Each row has a name. Each question is about the rows just above it.

27 50 100 61 -36 -23 26 23 = C
-35 -85 -69 1 1 -47 24 -20 = T
-35 -18 56 45 -42 -70 14 33 = Z
-11 -83 -83 -27 32 -6 19 -47 = D
39 -37 -107 -28 49 45 29 -64 = Q
-5 -20 -85 -62 40 45 -27 -26 = W
-83 -23 54 5 -44 -67 -39 61 = Y
-20 32 -73 -74 27 63 -70 15 = G
Shuffled G with one entry gone: -73 27 32 -70 15 63 -20, missing -> -74
Shared by Y and D: -> -83

-3 -58 -86 39 -17 18 54 -12 20 5 0 -> F
-64 -50 -16 32 13 5 53 36 43 38 23 -> H
20 29 68 -19 26 -44 -74 27 -34 37 -6 -> B
17 -20 -92 28 18 -13 52 -26 8 -19 -7 -> N
-3 37 0 40 25 39 -71 33 48 35 3 -> E
52 6 21 -5 3 -6 -60 -31 -53 -56 -49 -> R
52 6 21 -5 6 -6 -60 -31 -53 12 2 -> A
26 7 70 -10 30 -5 -77 48 -3 45 18 -> J
-59 60 -44 37 23 2 -39 2 37 20 -49 -> P
The one value in P and H: -> 23
The one value in J and N: -> 18
Shuffled R with one entry gone: -6 -5 52 -56 -53 -60 6 3 21 -31, missing -> -49
Which value is in both E and R? -> 3
R without one entry, shuffled: 21 -53 6 -60 52 -6 -49 -31 3 -56. Gone: -> -5
Which entry of E is missing from 25 48 37 0 -3 33 -71 3 39 35? -> 40

2 -99 -36 112 -112 -45 112 -112 -42 112 -112 -59 = X
14 -9 -66 -60 78 -66 -72 53 -62 -69 95 -71 = U
-29 3 85 -62 54 -88 -76 67 -89 -65 86 -95 = K
-27 -67 68 77 -111 -109 88 -105 60 98 -110 54 = M
-30 98 -74 36 78 -73 30 58 -92 34 68 -86 = S
8 -78 45 105 -109 58 111 -29 36 107 -112 30 = V
95 108 -103 81 110 -102 103 111 -110 99 109 -94 = L
Shuffled K with one entry gone: -62 85 -65 67 86 -76 -29 -88 54 -95 -89, missing -> 3
The one value in K and V: -> -29
M without one entry, shuffled: -67 98 60 -109 77 68 -27 88 54 -105 -111. Gone: -> -110
Which entry of V is missing from 105 -112 58 -109 36 30 -29 8 111 -78 107? -> 45
Shuffled K with one entry gone: -29 54 -65 -89 -88 -62 85 67 -95 -76 3, missing -> 86
S without one entry, shuffled: 30 -30 34 -86 -73 58 98 -74 68 78 -92. Gone: -> 36
Which entry of V is missing from 36 107 45 -29 111 -78 105 -112 -109 58 30? -> 8

-37 -100 11 -22  Mis
3 2 -10 5  gug
-9 13 -18 -10  videm
Mis without one entry, shuffled: -37 -22 11. Gone: -> -100
Shared by gug and videm: -> -10
The row with -9 13 -18 -10 is -> videm

9 34 -17 -10 4 -19 20 -3 -9 15 1 -7 4 1 -4 1 41 -10 -15 -6 -2 12 11 -17
 -1 -16 -6 -16 10 -15 30 20 1 -7 -21 -36 16 5  lok
21 -12 13 43 -22 18 -45 12 -8 -29 4 6 -33 42 16 -11 21 36 14 -17 -13 -27
 -31 22 -5 13 -29 -11 -11 4 -9 2 23 34 28 37 -2 34  simak
49 54 55 -32 18 11 13 37 15 -29 33 34 -67 -28 16 -15 104 25 26 -23 25 86
 -37 42 -17 11 -46 -19 -52 40 71 8 16 15 -2 -35 20 -14  zudi
simak without one entry, shuffled: 37 13 4 36 16 -29 2 -11 28 -2 42 -45 -11 43 21 -33 -11 -12 34 13 -13 -9
 23 12 -29 -27 34 14 -31 4 -22 6 -17 -5 21 -8 18. Gone: -> 22
Whose row is 9 34 -17 -10 4 -19 20 -3 -9 15 1 -7 4 1 -4 1 41 -10 -15 -6 -2 12 11 -17
 -1 -16 -6 -16 10 -15 30 20 1 -7 -21 -36 16 5? -> lok

-64 -35 -105 -104 -> durel
9 -33 -60 -63 -> Gov
-104 -104 36 21 -> mupat
-84 -105 -64 12 -> vupo
Which value is in both durel and mupat? -> -104
vupo without one entry, shuffled: -105 12 -64. Gone: -> -84
Which entry of durel is missing from -105 -35 -64? -> -104
Whose row is 9 -33 -60 -63? -> Gov
Shared by mupat and durel: -> -104
durel without one entry, shuffled: -105 -104 -64. Gone: -> -35

-57 -1 -34 94 40 0 -82 -57 6 41 34 1 -39 1 4 24 15 2 -20 -34 -25 2 21 49
 52 -9 : kep
-18 -2 16 -33 11 0 2 22 39 37 3 -44 -112 -39 39 81 74 0 -75 -58 -4 55 27
 -5 -47 -31 : dade
24 -1 56 94 3 -55 -82 -57 6 41 23 1 -39 1 4 24 15 21 -20 -34 -25 2 21 49
 52 -9 : rona
Where do -18 -2 16 -33 11 0 2 22 39 37 3 -44 -112 -39 39 81 74 0 -75 -58 -4 55 27
 -5 -47 -31 appear? -> dade
rona without one entry, shuffled: -25 -55 15 3 24 21 6 -9 24 -34 4 52 23 -39 -1 56 -57 94 -20 49 1 21 1
 -82 41. Gone: -> 2
Whose row is -57 -1 -34 94 40 0 -82 -57 6 41 34 1 -39 1 4 24 15 2 -20 -34 -25 2 21 49
 52 -9? -> kep
Whose row is 24 -1 56 94 3 -55 -82 -57 6 41 23 1 -39 1 4 24 15 21 -20 -34 -25 2 21 49
 52 -9? -> rona

12 16 19 -28 -11 19 -10 8 -32 10 2 15 -6 -12 9 -4 -18 -9 -44 -18  Gilu
0 -7 2 1 -11 -2 4 8 3 2 -13 8 -3 0 19 3 4 14 -1 -6  kesi
37 46 45 -81 -26 60 -38 22 -101 30 19 45 -14 -37 31 -15 -49 -42 4 -51  Mubev
-6 -33 -36 36 0 -14 -2 4 20 -1 1 4 9 11 4 1 38 0 -14 9  benel
35 26 22 -60 -25 54 -42 24 -92 31 23 48 -8 -31 46 -16 -26 -46 18 -46  Bimar
-3 9 25 -12 -9 -5 17 2 11 -3 -23 -3 -9 -1 -27 7 -17 30 11 -5  teni
-8 -1 19 0 -43 -15 23 3 25 -6 -31 -5 -8 4 -33 10 -7 41 9 -1  zenuf
36 43 40 -76 -24 59 -39 21 -98 30 21 44 -13 -14 41 -15 -45 -44 2 -49  gak
15 9 -4 -17 0 24 -25 4 -41 12 25 16 2 -11 34 -10 -4 -37 -7 -12  Gedit
Where do 36 43 40 -76 -24 59 -39 21 -98 30 21 44 -13 -14 41 -15 -45 -44 2 -49 appear? -> gak
Which row holds -6 -33 -36 36 0 -14 -2 4 20 -1 1 4 9 11 4 1 38 0 -14 9? -> benel
Shuffled Mubev with one entry gone: 4 45 37 -42 -101 46 -49 19 -26 45 22 -51 -38 -14 -81 -37 31 60 -15, missing -> 30
Gilu without one entry, shuffled: 9 2 -9 19 -18 12 -10 -32 -6 19 -28 10 -12 16 8 -44 -18 15 -4. Gone: -> -11
gak without one entry, shuffled: -76 -39 21 30 59 21 2 -98 -44 -24 -15 41 36 -49 -14 43 -45 40 44. Gone: -> -13
Whose row is 0 -7 2 1 -11 -2 4 8 3 2 -13 8 -3 0 19 3 4 14 -1 -6? -> kesi

25 -51 -49 82 4 49 54 0 50 46 57 -103 121 100 10 -67 48 3 -58 0 -28 30
 14 95 122 30 0 -9 -16 106 -41 -115 62 -42 -16 -49 -2 : viteg
-35 -32 -51 28 13 59 55 46 48 22 105 -89 78 65 2 -34 32 -17 -45 46 28 16
 -25 57 108 72 -20 31 -22 41 -25 -93 44 -53 -82 12 -32 : lopu
20 -61 -48 74 15 55 53 16 35 22 71 -94 77 78 14 -58 31 -7 -65 16 1 25 -6
 73 116 36 -18 0 -24 68 -31 -97 69 -34 -48 -4 -3 : tetov
-14 -29 -38 49 24 41 67 51 55 -100 68 -72 90 71 2 -43 14 -23 -43 51 35
 12 -11 80 114 71 -19 13 -14 43 -41 -99 68 -31 -64 -4 -30 : febo
febo without one entry, shuffled: -41 35 43 14 49 71 67 90 -14 -23 -72 68 -38 51 -11 -19 -29 -64 55 51 -14
 80 71 -43 41 -30 24 114 12 2 13 -4 -100 68 -31 -43. Gone: -> -99
lopu without one entry, shuffled: 105 48 -32 -25 -20 108 -45 46 -89 -34 -53 -51 -32 41 22 16 59 65 55 -22
 44 2 12 -17 31 46 -25 57 -93 28 -82 72 28 -35 32 78. Gone: -> 13

-41 43 56 55 -42 : tef
4 52 -55 -105 5 : dip
-46 56 -30 -126 47 : galuf
4 29 56 -95 78 : Vap
tef without one entry, shuffled: 43 -41 55 -42. Gone: -> 56
Shared by tef and Vap: -> 56
The one value in Vap and dip: -> 4
Which entry of tef is missing from 55 -42 43 56? -> -41

-41 -53 -3 -23 -44 42 -17 -17 -50 22 -39 34 -38 61 -89 49 -47 -29 74 16
 -26 -44 -36 -7 -27 65 -52 -22 11 -72 13 17 -10 18 = kode
29 -59 33 58 -10 18 26 8 -34 5 -43 6 -98 54 9 7 1 9 41 71 -33 -56 37 98
 72 51 -73 -25 77 8 -14 36 11 67 = paza
-41 -53 -3 -23 -44 42 -17 -17 -50 22 -44 34 -56 61 -89 49 -47 -28 74 16
 -26 -44 -36 -7 -27 65 -22 -22 11 -72 13 17 -10 18 = disut
-48 44 41 51 13 46 -17 19 23 -78 -56 -60 37 -32 55 -4 22 27 -10 -19 37
 32 26 58 32 6 10 30 -9 59 -47 -70 -56 13 = Sobul
The row with -41 -53 -3 -23 -44 42 -17 -17 -50 22 -39 34 -38 61 -89 49 -47 -29 74 16
 -26 -44 -36 -7 -27 65 -52 -22 11 -72 13 17 -10 18 is -> kode
Shuffled disut with one entry gone: 49 11 34 -10 -17 18 17 -41 -3 22 65 13 16 -22 -44 61 -53 -28 42 -47 -23
 -17 -22 -50 -7 -36 -44 -89 -72 -26 74 -56 -44, missing -> -27
Shuffled Sobul with one entry gone: 32 19 6 -60 -32 55 26 58 41 -9 37 30 -47 59 13 37 -78 27 -4 44 46 13 -56
 22 -48 -56 -17 -10 10 51 32 -19 23, missing -> -70
Where do 29 -59 33 58 -10 18 26 8 -34 5 -43 6 -98 54 9 7 1 9 41 71 -33 -56 37 98
 72 51 -73 -25 77 8 -14 36 11 67 appear? -> paza
paza without one entry, shuffled: 51 77 -59 54 -73 -34 6 1 41 9 -25 -98 37 11 67 9 71 8 33 -43 8 29 -33 18
 72 98 7 58 -10 26 36 5 -56. Gone: -> -14
Whose row is -48 44 41 51 13 46 -17 19 23 -78 -56 -60 37 -32 55 -4 22 27 -10 -19 37
 32 26 58 32 6 10 30 -9 59 -47 -70 -56 13? -> Sobul

-36 -64 -11 -22 -1 27 10 15 61 16 = misiz
99 73 47 30 -4 -1 -40 -65 -68 -64 = Zuken
-72 -42 -5 -25 -45 9 -15 -11 16 22 = Zod
11 13 19 -34 7 0 13 -38 -13 -5 = feg
22 11 21 5 9 -7 -2 -16 -4 0 = figi
Which entry of feg is missing from 13 -13 19 0 -34 11 -5 -38 13? -> 7
Whose row is 22 11 21 5 9 -7 -2 -16 -4 0? -> figi

23 -54 -26 14 35 -53 -8 -92 51 : fop
-3 -3 14 85 53 13 34 -56 35 : kup
4 -19 -5 89 65 11 -37 -38 45 : temo
29 -10 -9 18 47 -59 -7 53 5 : kegeg
Whose row is -3 -3 14 85 53 13 34 -56 35? -> kup
Which value is in both kup and kegeg? -> 53

-36 -44 -55 -9 13 -8 55 -37 -16 -23 -27 -19 6 -61 -21 10 11 32 -7 -> galum
-68 55 1 -3 6 0 -9 39 -73 5 -65 13 1 -67 -9 25 -14 -10 7 -> Nok
66 -26 64 44 -3 -5 1 24 13 -21 -42 -20 9 70 11 27 -9 67 33 -> ripun
-82 -47 -46 65 -32 -24 -87 -27 -17 -78 1 -31 -27 -24 24 91 35 4 -10 -> lubil
66 -26 64 44 -3 -5 1 24 13 -21 -42 -20 9 70 11 27 -9 67 33 is in which row? -> ripun
Shared by lubil and galum: -> -27
Which row holds -68 55 1 -3 6 0 -9 39 -73 5 -65 13 1 -67 -9 25 -14 -10 7? -> Nok
Which entry of lubil is missing from -17 -32 -24 35 65 24 1 4 -31 -27 -47 -27 91 -82 -87 -78 -24 -10? -> -46

88 16 111 -63  Pifop
111 16 -86 127  fose
53 69 68 17  Fefig
57 48 49 -26  Meda
-1 -77 92 12  gudug
Shuffled Meda with one entry gone: -26 49 57, missing -> 48
Whose row is 111 16 -86 127? -> fose
fose without one entry, shuffled: 111 -86 16. Gone: -> 127
Shuffled Pifop with one entry gone: -63 16 88, missing -> 111

-32 -29 12 -41 : fesaz
34 71 -112 33 : vuko
-23 -24 -5 -23 : gelof
Which entry of vuko is missing from 71 34 -112? -> 33
Shuffled vuko with one entry gone: 33 -112 71, missing -> 34
Which entry of fesaz is missing from -32 -41 -29? -> 12

14 96 57 60 -40 -12 31 -28 -11 -13 -47 -70 40 95 22 = mopug
-70 35 34 41 -36 -21 26 -20 -2 18 -19 -53 -1 -69 -22 = falo
-39 -79 -51 -76 64 114 -53 25 -24 9 51 42 -61 -64 -18 = Kurak
-2 -68 -42 -82 66 114 -32 45 -3 -6 47 71 -45 -64 -30 = tuz
5 40 14 36 -15 -26 -6 -12 -25 6 -22 1 21 -7 -9 = pepit
The one value in falo and Kurak: -> -53
mopug without one entry, shuffled: -40 40 -13 22 60 96 14 -28 57 -70 -47 95 31 -12. Gone: -> -11
Shared by tuz and falo: -> -2
Shared by mopug and falo: -> -70
Which value is in both pepit and falo? -> -22
Shuffled falo with one entry gone: 41 26 -53 -2 35 -36 -21 -1 -22 34 -19 18 -69 -20, missing -> -70

-30 -2 -10 -62 -14 -26 2 -11 -51 -50 16 5 -91 3 10 -2 -5 -9 -3 -28 71 2
 1 7 36 -65 -5 12 -> fup
-12 37 36 -81 9 -26 2 -6 5 17 0 -2 -24 30 -8 11 -56 -13 9 83 38 -6 -9 26
 -18 42 2 3 -> vuse
-3 -13 -5 1 -29 -74 -2 -3 71 -63 -23 -27 19 48 6 -36 -2 -40 12 -29 10
 -41 -58 36 14 -46 -1 -17 -> nis
10 -28 8 30 17 -34 -2 -18 -40 -28 -37 17 8 -7 12 -7 44 37 -3 -29 9 -12
 34 6 27 -14 4 -30 -> daged
-39 13 49 -62 -30 -15 -5 18 76 -34 69 4 -43 -69 -3 -1 -7 5 27 -33 -85 2
 10 51 -8 -51 6 42 -> Ful
-19 -26 -32 11 -27 -16 3 3 -7 -34 32 16 -15 31 10 0 55 19 -2 -79 41 0 28
 -18 30 -47 4 17 -> Betu
7 12 20 15 14 40 -8 9 11 -15 -9 -8 -4 -59 5 12 -6 18 -4 -18 -57 49 -6
 -10 -5 -18 -6 -7 -> tipu
-8 -29 -25 -13 -26 1 -6 10 71 7 18 11 26 21 16 -2 27 -2 8 -25 8 4 8 -47
 34 18 -1 15 -> Mir
Whose row is 10 -28 8 30 17 -34 -2 -18 -40 -28 -37 17 8 -7 12 -7 44 37 -3 -29 9 -12
 34 6 27 -14 4 -30? -> daged
daged without one entry, shuffled: -37 -28 -18 10 -3 -40 34 17 -7 -14 6 37 30 12 17 -29 27 -30 8 -2 44 -34
 4 8 -28 -12 -7. Gone: -> 9
Where do -8 -29 -25 -13 -26 1 -6 10 71 7 18 11 26 21 16 -2 27 -2 8 -25 8 4 8 -47
 34 18 -1 15 appear? -> Mir

-62 -91 53 -99 -72 28 25 -3 -25 10 29 63 -126 -> Pegip
7 -7 68 -48 22 110 85 75 5 43 65 48 -2 -> noga
-10 13 68 50 23 -2 -35 -23 6 5 9 -12 6 -> bineb
33 -5 -24 13 18 -18 -18 52 1 -4 -17 -1 33 -> reb
33 -5 -24 13 18 -11 -18 52 1 -4 -17 -20 33 -> fudop
Which value is in both reb and bineb? -> 13
Shuffled reb with one entry gone: -1 -4 -17 -18 -18 33 52 -5 1 18 13 33, missing -> -24
Shuffled reb with one entry gone: -18 1 -24 -18 33 -4 -1 18 52 -5 13 33, missing -> -17
Shared by fudop and bineb: -> 13

-28 -10 -5 -4 -32 = fod
-10 -8 1 -2 -11 = kuv
-43 -32 -11 -2 -11 = ked
Which entry of ked is missing from -11 -11 -32 -2? -> -43
Which value is in both fod and ked? -> -32
fod without one entry, shuffled: -32 -28 -5 -4. Gone: -> -10
Shared by kuv and fod: -> -10
fod without one entry, shuffled: -28 -32 -5 -10. Gone: -> -4

80 -33 29 -16 -2 -80 20 -8 6 -18 -29 -37 -6 -35 7 -14 -1 -4 -25 18 28 1
 26 16 -3 -6 17 56 -95 -43 5 27 -26 -11 = Fugon
-3 -28 -20 8 24 40 -10 -25 84 -27 -53 -43 -13 42 1 -16 -5 -28 -9 -26 16
 -55 -14 -79 -65 21 -27 -21 26 2 -51 -25 -20 6 = tede
-8 -20 -73 32 -12 -15 -3 -11 -18 31 25 -12 23 68 -1 -21 39 -4 32 -64 -30
 55 -66 -48 -42 24 -40 9 -22 39 -4 13 37 -20 = Datu
2 -10 -57 8 29 54 -14 2 57 -2 32 -17 21 -79 3 -16 27 -11 18 -27 18 3 -35
 -35 -10 19 -71 48 66 49 21 23 -73 -9 = boru
22 28 -24 23 1 40 22 -26 -52 -6 17 42 -5 26 3 29 2 18 7 -15 23 -45 -7 9
 30 -38 -23 11 48 -23 16 -21 -9 2 = lopud
Fugon without one entry, shuffled: 5 -25 6 -8 -37 -1 26 -4 -11 -16 -6 7 18 -14 -80 29 -2 17 56 -43 -6 -35
 -18 20 1 -33 -26 16 -3 -29 -95 80 28. Gone: -> 27
Where do 22 28 -24 23 1 40 22 -26 -52 -6 17 42 -5 26 3 29 2 18 7 -15 23 -45 -7 9
 30 -38 -23 11 48 -23 16 -21 -9 2 appear? -> lopud
Whose row is 80 -33 29 -16 -2 -80 20 -8 6 -18 -29 -37 -6 -35 7 -14 -1 -4 -25 18 28 1
 26 16 -3 -6 17 56 -95 -43 5 27 -26 -11? -> Fugon
Which entry of Fugon is missing from 18 20 -4 -16 56 80 -1 -2 -80 27 16 29 17 26 -95 -26 -33 28 -35 -43 6 7
 -25 -8 -14 -6 5 -37 -18 -11 -6 -29 1? -> -3

